Here is a tiny trained network, its code and every weight. The questions are about switching its units off for an input and a class, where a switched-off unit gives its printed mean instead of its output.

import numpy as np


def w(rows, s, z=0):
    codes = np.array(rows[::2]) - 128.0
    scale = np.full(codes.shape[1], s)
    scale[-1] = z or s
    return codes * scale


def norm(h):
    return h / np.sqrt((h * h).mean(-1, keepdims=True) + 1e-5)


def f(y):
    return np.maximum(y, 0)


def log_softmax(a):
    a = a - a.max(-1, keepdims=True)
    return a - np.log(np.exp(a).sum(-1, keepdims=True))


def net(x, mask):
    res = np.array(x, float).reshape(1, 5) / 4 @ E
    u = 0
    for l in range(4):
        y = f(norm(res) @ A[l][:, :-1].T + A[l][:, -1])
        res = res + np.where(mask[u : u + 12], y, B[l][:, -1]) @ B[l][:, :-1]
        u += 12
    return log_softmax(norm(res)[-1] @ U[:, :-1].T + U[:, -1])


A, B = {}, {}
E = w([
[65,110,84,131,218],'x0',
[105,194,139,137,124],'x1',
[134,123,196,137,165],'x2',
[186,117,106,253,126],'x3',
[66,94,158,151,99],'x4',
],0.0028)
A[0] = w([
[157,128,208,170,212,31],'L0N0',
[177,165,121,97,165,46],'L0N1',
[153,132,153,169,80,120],'L0N2',
[69,253,119,183,161,148],'L0N3',
[164,10,74,114,160,29],'L0N4',
[104,190,53,146,88,73],'L0N5',
[140,136,112,167,118,12],'L0N6',
[107,116,74,205,193,183],'L0N7',
[172,167,86,91,204,110],'L0N8',
[27,74,147,202,95,36],'L0N9',
[233,167,82,123,190,9],'L0N10',
[118,107,6,138,81,65],'L0N11',
],0.0065,0.0014)
B[0] = w([
[128,151,213,153,184,214],'L0N0',
[89,123,148,142,93,177],'L0N1',
[157,138,79,117,117,225],'L0N2',
[156,9,132,99,121,253],'L0N3',
[150,18,154,103,122,201],'L0N4',
[132,116,203,146,163,195],'L0N5',
[153,131,103,156,140,159],'L0N6',
[150,157,49,100,178,254],'L0N7',
[50,129,119,148,100,222],'L0N8',
[50,142,111,170,59,222],'L0N9',
[71,124,108,178,56,224],'L0N10',
[121,165,219,154,178,211],'L0N11',
],0.013,0.0029)
A[1] = w([
[126,176,228,172,190,50],'L1N0',
[240,253,154,117,46,29],'L1N1',
[195,36,110,112,104,90],'L1N2',
[144,157,231,175,136,7],'L1N3',
[137,152,170,126,85,107],'L1N4',
[68,157,84,14,167,99],'L1N5',
[131,127,133,83,113,78],'L1N6',
[226,164,48,184,119,51],'L1N7',
[193,145,129,149,99,130],'L1N8',
[121,161,112,95,126,76],'L1N9',
[196,68,157,131,50,104],'L1N10',
[126,130,132,73,116,60],'L1N11',
],0.0054,0.0013)
B[1] = w([
[190,170,207,126,119,213],'L1N0',
[178,13,3,2,29,202],'L1N1',
[169,57,187,118,134,219],'L1N2',
[224,191,163,96,46,209],'L1N3',
[130,85,62,123,116,188],'L1N4',
[101,216,134,58,183,193],'L1N5',
[97,140,159,95,107,148],'L1N6',
[210,229,59,164,194,186],'L1N7',
[100,134,78,70,159,181],'L1N8',
[98,136,159,133,150,132],'L1N9',
[120,6,75,110,128,252],'L1N10',
[99,165,165,95,116,149],'L1N11',
],0.008,0.0025)
A[2] = w([
[128,177,139,116,134,71],'L2N0',
[74,152,103,198,42,81],'L2N1',
[109,199,119,122,176,96],'L2N2',
[176,245,97,68,109,115],'L2N3',
[35,158,103,237,11,68],'L2N4',
[64,170,92,174,1,10],'L2N5',
[104,202,156,132,110,98],'L2N6',
[175,135,137,184,150,112],'L2N7',
[141,159,202,62,99,79],'L2N8',
[173,93,120,201,137,154],'L2N9',
[93,191,31,108,125,71],'L2N10',
[162,156,194,158,110,82],'L2N11',
],0.0043,0.0011)
B[2] = w([
[150,131,87,92,122,138],'L2N0',
[70,162,94,181,47,210],'L2N1',
[171,48,91,104,131,153],'L2N2',
[8,19,155,67,151,172],'L2N3',
[2,154,89,188,31,253],'L2N4',
[49,141,71,215,26,215],'L2N5',
[121,89,117,52,114,160],'L2N6',
[145,166,167,133,64,171],'L2N7',
[120,215,169,58,67,191],'L2N8',
[172,184,132,87,14,216],'L2N9',
[214,60,216,113,161,163],'L2N10',
[157,147,161,88,119,174],'L2N11',
],0.0055,0.0022)
A[3] = w([
[107,122,158,86,88,212],'L3N0',
[74,116,77,140,238,30],'L3N1',
[166,113,145,105,150,87],'L3N2',
[176,111,78,203,109,157],'L3N3',
[96,110,120,161,110,122],'L3N4',
[176,162,97,178,157,104],'L3N5',
[136,70,161,150,144,62],'L3N6',
[176,164,102,188,177,104],'L3N7',
[147,172,102,137,147,37],'L3N8',
[123,154,254,201,167,10],'L3N9',
[143,76,153,161,129,43],'L3N10',
[120,150,86,120,200,16],'L3N11',
],0.0081,0.0011)
B[3] = w([
[158,177,105,223,232,252],'L3N0',
[193,111,62,83,9,209],'L3N1',
[120,143,104,180,116,172],'L3N2',
[41,151,190,82,183,230],'L3N3',
[144,165,106,180,129,204],'L3N4',
[60,158,157,75,163,162],'L3N5',
[123,125,192,150,157,192],'L3N6',
[70,186,154,94,185,164],'L3N7',
[115,136,149,104,172,137],'L3N8',
[250,194,110,120,28,189],'L3N9',
[141,132,168,160,178,182],'L3N10',
[179,76,74,98,112,156],'L3N11',
],0.011,0.0035)
U = w([
[7,165,90,231,38,225],'0',
[182,61,24,22,92,183],'1',
[54,235,166,34,254,40],'2',
[244,219,217,142,90,147],'3',
[148,11,220,177,185,1],'4',
],0.0063,0.00073)

Each question gives the input, the list of numbers given to net, and the class t.
The units are the neurons (one row each of A and B). Each row of codes is followed by its name. A weight is (code - 128) times the scale printed after its matrix; where a second scale follows, it is the last column's (A, B and U).
mask holds one flag per neuron, layer by layer. A switched-off neuron (its flag False) gives its mean, the last column of its row in B, instead of its output. The means were averaged over made-up inputs and are rounded, as every weight is.
A unit's drop is (log p(t) with every unit on - log p(t) with that unit switched off) / (log p(t) with every unit on - log p(t) with every unit switched off).
The circuit of an input: a set's keep is (log p(t) with only the set's units on - log p(t) with every unit switched off) / (log p(t) with every unit on - log p(t) with every unit switched off). Starting from the 12 units with the biggest drops (on a tie, the unit counted first), units are removed one at a time, each time the one whose removal leaves the highest keep (on an exact tie, the one counted first), for as long as the keep stays at least 0.8.
circuit, biggest first: the units of the circuit, biggest drop first
unit that matters most: the unit with the biggest drop
k most important neurons of layer l: the k neurons of layer l with the biggest drops, biggest first
drop when u is switched off: that unit's drop, to one decimal
input [-8,0,3,5,-5], class 1: unit that matters most -> L1N1
input [-4,7,-4,2,-6], class 4: circuit, biggest first -> [L0N3; L0N5]
input [4,3,5,0,-1], class 3: circuit, biggest first -> [L0N0; L3N9]
input [4,-8,-1,-7,-7], class 4: circuit, biggest first -> [L0N4; L0N7]
input [3,-3,-7,1,-2], class 3: circuit, biggest first -> [L0N11; L3N9]
input [-2,5,0,-5,4], class 2: 3 most important neurons of layer 0 -> [L0N10; L0N4; L0N5]
input [-5,1,-6,-3,0], class 3: 2 most important neurons of layer 0 -> [L0N5; L0N11]
input [-4,4,0,-4,-1], class 1: 2 most important neurons of layer 1 -> [L1N1; L1N10]
input [1,-2,5,5,2], class 2: 2 most important neurons of layer 3 -> [L3N7; L3N5]
input [-1,-8,-1,5,-8], class 0: 2 most important neurons of layer 0 -> [L0N10; L0N3]
input [6,-6,-1,-2,-6], class 0: 3 most important neurons of layer 0 -> [L0N8; L0N10; L0N3]
input [-2,8,-7,6,-6], class 4: 3 most important neurons of layer 0 -> [L0N3; L0N5; L0N9]
input [8,8,5,2,5], class 1: 2 most important neurons of layer 0 -> [L0N7; L0N4]
input [0,-8,7,6,-8], class 0: circuit, biggest first -> [L0N10]
input [-6,6,3,-5,4], class 1: 2 most important neurons of layer 0 -> [L0N8; L0N4]
input [5,8,-7,-1,5], class 4: 2 most important neurons of layer 0 -> [L0N3; L0N0]
input [-3,-2,5,-8,-5], class 2: 2 most important neurons of layer 0 -> [L0N10; L0N9]
input [-5,-6,3,5,-7], class 0: 3 most important neurons of layer 0 -> [L0N10; L0N3; L0N7]
input [1,5,-2,1,-4], class 4: 3 most important neurons of layer 0 -> [L0N3; L0N5; L0N9]
input [2,-5,-4,8,-7], class 2: most important neuron of layer 0 -> [L0N7]
input [-4,-6,-4,-5,3], class 4: 2 most important neurons of layer 0 -> [L0N7; L0N0]
input [3,3,-5,7,4], class 2: drop when L0N7 is switched off -> 0.8
input [-4,-6,4,2,4], class 4: drop when L0N10 is switched off -> 0.7
input [-1,6,6,-3,-7], class 0: drop when L0N10 is switched off -> 0.2
input [1,8,-8,-4,7], class 3: drop when L0N8 is switched off -> 0.4
